Each row, then roughly how far along a hidden order it lies, from 0 to 20
[23, 3, -15, -9, 15, 16, 8, 4, 48, -64, -6, 3, 3, 2, 9, 13, -29, -2, 14, 10, 4, 29, 7, 25, 12, -22, -3, -11, 33, -7, -6, -13, -14, -21, 5, 50, -11, 0, -24, 20, -54, -11, -3, -20, 23, -25, 28, 23, -28, -20, -24, 8, -19, 13, 47, -10, -2, -10, 16, -8, -21, -11, -7, -14, 21, 5, -4, 32, 23, 0, 16, 0, -3, 15, 5, 17, 35, -10, -15, -8, -7, -11, -22, 106, 12, -5, -8, -26, -8, 0, -5, 31, -30, -20, -1]
15
[28, 3, -27, -11, 21, 7, -21, -13, 57, -58, -9, 5, 0, 1, 9, 9, -8, 2, -3, 19, 13, 30, 8, 15, 20, -1, 0, -12, 22, 8, 5, 15, -3, -21, 10, 43, -8, -11, -14, 8, -32, -10, 14, -27, 19, -19, 14, 27, -31, -15, -11, 12, 0, 18, 23, -2, 11, -10, -16, -3, -18, 5, -7, -7, 23, 8, 6, 26, 14, -4, 0, -4, -5, 13, 11, 1, 12, -10, -12, 2, -9, -28, 0, 29, 10, 3, -3, -40, -20, 5, -4, 40, -22, -9, 2]
16
[-3, 12, -14, -19, 26, 41, -39, -23, 71, -75, -8, -8, -9, 2, -4, 20, -15, 1, -24, 18, -11, -8, 3, 58, 31, -25, 20, -22, 28, 2, -8, -1, -1, -31, 1, 112, -19, 42, 11, -4, -49, -4, 17, -22, 11, -29, 32, 62, -27, -40, -1, 9, -7, -9, 25, -39, 14, -15, 85, -16, -43, -31, -13, -43, 23, 5, 1, 2, 33, -13, 3, 0, -6, 20, 10, 57, 19, 15, -4, -9, -24, -8, -29, 122, 16, -18, -31, -26, -14, -2, 47, 24, -19, -37, -11]
20
[11, 2, -3, -4, 32, 6, -14, -8, 36, -26, -5, 5, -2, -2, 4, 4, 35, -1, 8, 13, -10, 11, 16, 7, 20, -6, 7, -6, 21, 3, -9, 5, -5, -1, 6, 7, -32, -35, -13, -5, -33, -11, 19, -5, 10, -25, 5, -35, 49, -16, -17, 9, -31, -12, 21, -15, -4, 0, 17, -14, -27, -38, 5, -18, 19, 3, 1, -30, 56, -17, 15, 0, -6, 9, 6, 5, 13, 27, -22, -4, 0, -20, -9, 9, 13, -12, -13, -18, -6, -3, 17, 19, -18, -10, 3]
11
[17, 6, -15, -6, 20, 12, -9, -21, 38, -74, -10, 11, 6, 6, 3, 36, -8, 1, -1, 8, -16, -39, -1, 63, 3, -25, 4, -3, 12, 18, 1, 0, -3, -38, 22, 1, -13, 6, -12, 3, 0, -17, 13, -9, 7, -36, 24, 14, -33, -12, -14, 10, -23, 9, 35, -21, -9, -6, 5, -3, -37, -49, -9, -22, 18, 5, 7, -1, 6, 1, 5, 1, -3, 11, 5, 17, 23, 2, 7, 3, -15, -9, 10, 73, 11, -8, -14, -41, -11, 1, 48, 29, -8, -29, -3]
18
[25, -3, -24, -3, 8, 16, 16, 6, 33, -61, -6, 5, -6, -14, 24, 11, 1, -4, -16, 15, -39, 6, 26, -24, 35, -14, 24, -28, 35, 11, 14, -6, 1, 2, 11, 29, -22, -33, 37, 19, -40, -37, 35, -20, 25, 13, 11, -33, -67, -4, -25, 15, -26, 32, 65, 2, 3, 26, -40, 15, -11, -68, 6, -22, 17, -5, 13, -3, 55, 0, 22, -3, 0, -7, 18, -16, -32, 9, -9, 3, 12, -3, 24, 17, 11, -8, -3, -16, -16, -5, -8, -3, -7, 11, 10]
0
[24, 5, -33, -6, 12, 36, 1, 7, 58, -56, -8, 3, -2, -6, 6, 19, -3, -4, 2, 16, -19, -11, 8, -17, 13, -15, 6, -17, 24, 5, 4, 15, 3, -8, -1, 5, -9, -23, 24, 20, -28, -32, 8, -2, 20, -15, 0, -11, -30, -12, -10, 11, -29, 22, 47, -14, 1, -2, 2, 5, -12, -13, -3, -16, 17, -3, 3, 12, 47, -2, 23, 0, -1, 24, 8, 7, 20, 10, -10, 2, -6, -5, 2, 31, 7, 0, -11, -45, -11, 0, -8, 26, -24, 2, 3]
10
[-3, 5, -23, -19, 14, 56, -49, -5, 55, -100, -19, -7, -1, 1, 3, 32, -7, -4, -14, 20, -13, 21, 13, 16, 20, -20, 27, -15, 3, 0, -4, 4, -10, -29, 6, 50, -17, 22, 16, 8, -54, -13, 17, -18, 21, -24, 6, 13, -66, -39, 4, 21, 6, -11, 34, -9, 21, -9, 11, 0, -26, -25, -5, -26, 37, 7, 4, 88, 18, -1, 3, 2, -4, 19, 10, 45, -6, 10, -16, -13, -12, -8, 8, 38, 8, -9, -12, -47, -12, 8, -5, 23, -26, -11, -5]
16
[15, 2, -21, 2, 14, 10, -7, 10, 45, -56, -3, -13, -3, -1, 6, 26, -7, -2, -5, 16, -14, 46, 7, 16, 15, 4, 0, -25, 21, 3, -23, -3, 0, -28, 1, 16, -12, -8, 6, 9, -47, -11, -9, -25, 13, -9, -13, -9, -8, -13, -1, 12, -7, -5, 27, -23, 16, -10, -2, 2, -4, -41, 5, -27, 11, -2, 1, 26, 23, -1, 12, -1, -2, 2, 5, 22, -2, 18, -10, 0, -3, 8, 16, 34, 9, -5, -12, -46, -14, 2, 1, 16, -14, -12, 3]
9

[-14, 7, 5, -16, -24, 3, -10, -17, 27, -83, -1, -8, 1, -13, -2, -27, 7, 0, 9, 8, 70, -22, 34, -7, 16, 39, 0, -14, 49, -11, -1, -29, 11, -76, -1, 17, 5, -66, 5, 49, 18, -3, -12, 2, -6, 4, 41, 12, -10, 2, 21, 23, -13, -14, -20, -11, 16, 11, -5, 1, -12, 20, 4, 21, -1, -5, 0, 4, -2, -19, 9, 6, -3, -2, 36, -6, -13]
0
[-14, 4, -2, -8, 5, 0, -11, -1, 16, -42, 2, 3, -4, -8, -11, 15, 7, -1, -1, 9, 5, 11, 25, 3, 3, 68, -2, -6, -34, -4, 14, 9, -7, -47, -15, 2, -8, -21, -2, 18, 6, -11, 11, 1, 2, 2, 14, 5, -7, 2, 7, -2, 4, -14, -5, -19, 14, 30, -13, 12, 14, 16, 5, 11, 2, -9, -6, -3, 5, 0, 1, 6, -7, 2, 29, -2, -35]
10
[-9, -3, -4, 14, 52, -8, 11, 5, -13, 45, -7, 13, -3, -6, -13, 36, -1, 1, -15, -19, -93, 24, -8, 1, -12, 1, -2, 24, -52, 5, 14, 34, -7, 2, -5, -12, -1, 35, -3, -24, -10, -20, 13, 0, 6, -4, -21, -4, 6, -2, -12, 3, 9, -29, 2, -3, 4, 16, 15, -4, 13, 0, 4, 13, 4, -7, -5, -10, 4, 27, -13, 3, 0, 8, -54, 2, -16]
20
[-23, 3, 0, -12, 16, -1, -10, -1, 17, -32, -1, 0, 2, 6, -8, 19, 4, -1, 4, -1, 14, 5, 15, 2, -1, 76, 0, -5, -42, -8, 30, 19, -20, -14, -8, 0, -12, -23, -9, 12, -4, -21, 5, 3, 3, 3, 16, 5, 9, 0, 7, 4, 2, -16, 11, -10, 20, 9, -8, 11, -4, 13, 11, 27, 3, -2, -13, -11, 4, 6, 0, 14, -5, 6, -14, -4, -11]
9
[19, -8, -3, -3, 21, -9, 5, 1, -5, 29, -11, 1, 9, 13, -6, 5, -4, -3, -1, -20, -14, -20, -20, -3, -29, -6, 2, -2, 25, -4, 2, 24, 8, 27, 4, -11, -3, 14, -17, -25, -17, -8, 0, -2, 3, 5, -10, -2, 35, -2, -15, 5, 5, -14, 16, 37, 2, -26, 1, -9, 25, -28, 7, 5, -1, 16, -3, 7, 4, -9, 0, 10, 6, 5, -70, -8, 40]
10
[-10, 6, -1, -10, -2, -10, 1, -15, 0, -40, 0, -2, 1, -18, -28, -20, 15, -3, -2, 6, -45, -4, 9, 18, -1, 10, -2, 3, -12, -4, -24, -12, 13, -42, -6, 16, 2, -26, -8, 26, -2, 10, 0, 3, -2, 6, 30, 9, 3, -1, -5, 9, -4, -24, 1, -9, -6, 23, 6, 10, 2, 17, -2, -4, 2, -2, 1, 19, 1, 6, 2, 14, -6, -4, 4, -1, 32]
13
[51, -3, -8, -10, -27, 0, 4, -8, -9, 18, -14, -4, 12, -2, 11, -26, -9, -4, 14, 2, -34, -25, -1, 8, 5, -47, 4, -12, 58, -3, -29, -48, 20, 16, 19, 11, -7, 7, 1, -11, -1, 25, -15, -6, -8, 6, 23, 5, -24, -1, 4, 17, -19, 15, 2, 60, -15, -18, 12, -3, 9, -14, -2, 3, 2, 20, 7, 19, -4, -22, 3, 6, 7, 5, -20, -10, 42]
4
[7, -7, -1, 5, 29, -11, 12, 0, -17, 55, -5, 3, 4, 9, -13, 12, 4, -4, -12, -17, -71, 1, -33, 12, -28, -27, 1, 16, -35, 2, 0, 34, -3, 53, 3, -10, -1, 36, -16, -31, -24, -1, 3, 1, 5, 2, -19, -6, 28, -3, -21, -11, 8, -4, 29, 17, -9, -10, 7, -4, 13, -11, 0, -16, 1, 5, 0, 4, 2, 25, -7, 5, 2, 2, -59, 1, 63]
20
[-21, 10, -2, -5, -8, -3, -2, -9, 2, -43, 0, -2, -1, -27, -21, -13, 14, -2, -3, 10, -34, 3, 13, 13, 13, 16, -2, 6, -17, -3, -11, -20, 0, -42, -6, 12, 4, -28, 0, 31, 0, 11, 2, 1, -3, 4, 30, 8, -14, 0, -2, 5, -6, -13, -3, -16, -1, 31, 2, 18, 0, 35, -3, 2, 3, -4, 1, 10, -1, 5, 2, 7, -5, -3, 19, -1, 13]
11
[-27, 10, 8, -12, -31, -7, -1, -22, 4, -71, 4, -6, -1, -29, -26, -39, 22, -4, -10, 13, -26, -15, 16, 16, 0, 16, -2, 0, 12, -6, -26, -40, 9, -47, -6, 14, 9, -49, -7, 30, 1, 9, -16, 2, -8, 9, 54, 11, 0, -1, 4, 9, -12, -17, 5, -22, -7, 29, -2, 14, -24, 41, -5, 0, 1, -2, -2, 28, 2, 13, 6, 13, -4, -8, 25, 0, 64]
11
[4, -2, -2, -8, -3, -10, 8, -10, -11, -17, -1, 0, 2, -8, -14, -23, 13, -5, -8, 2, -55, -12, -8, 18, -14, 50, 0, 6, -1, -3, -23, -4, 20, -11, 0, 3, 6, -7, -9, -4, -7, 19, 3, 0, -2, 5, 9, 6, 4, -1, -12, 0, -1, -2, 4, -5, -11, 5, 1, 1, 18, 4, -5, -24, -1, 4, 3, 21, -1, 1, 0, 7, -4, -5, 11, 1, 51]
13
[20, -9, -4, 3, 24, -15, 12, -7, -15, 20, -12, 11, 3, -1, -17, -1, 3, -3, -10, -22, -90, 0, -9, 8, -35, -17, -2, 10, 3, 2, -12, 23, 28, -19, 0, 0, 3, 21, -10, -23, -4, 1, 4, 0, 2, 3, 3, 4, 18, -2, -13, 10, 4, -25, 3, 13, -7, 7, 18, -16, 30, -17, -2, -12, -1, 4, 2, 16, 2, 6, -6, 10, 0, 1, -50, -3, 34]
17
[-16, -2, -4, 2, 38, 1, 1, 11, 2, 33, -5, 0, 3, 13, 5, 23, -8, 2, -1, -15, 15, 2, -8, -6, -13, 28, 2, 6, -33, -4, 34, 43, -23, 39, -1, -22, -2, 12, -9, -21, -20, -23, 15, -1, 8, -1, -28, -7, 9, 0, -7, -2, 6, -6, 13, 16, 15, -15, -3, 4, 13, -12, 11, 22, 1, 3, -12, -24, 3, 5, -6, 2, 1, 8, -47, -4, -11]
10
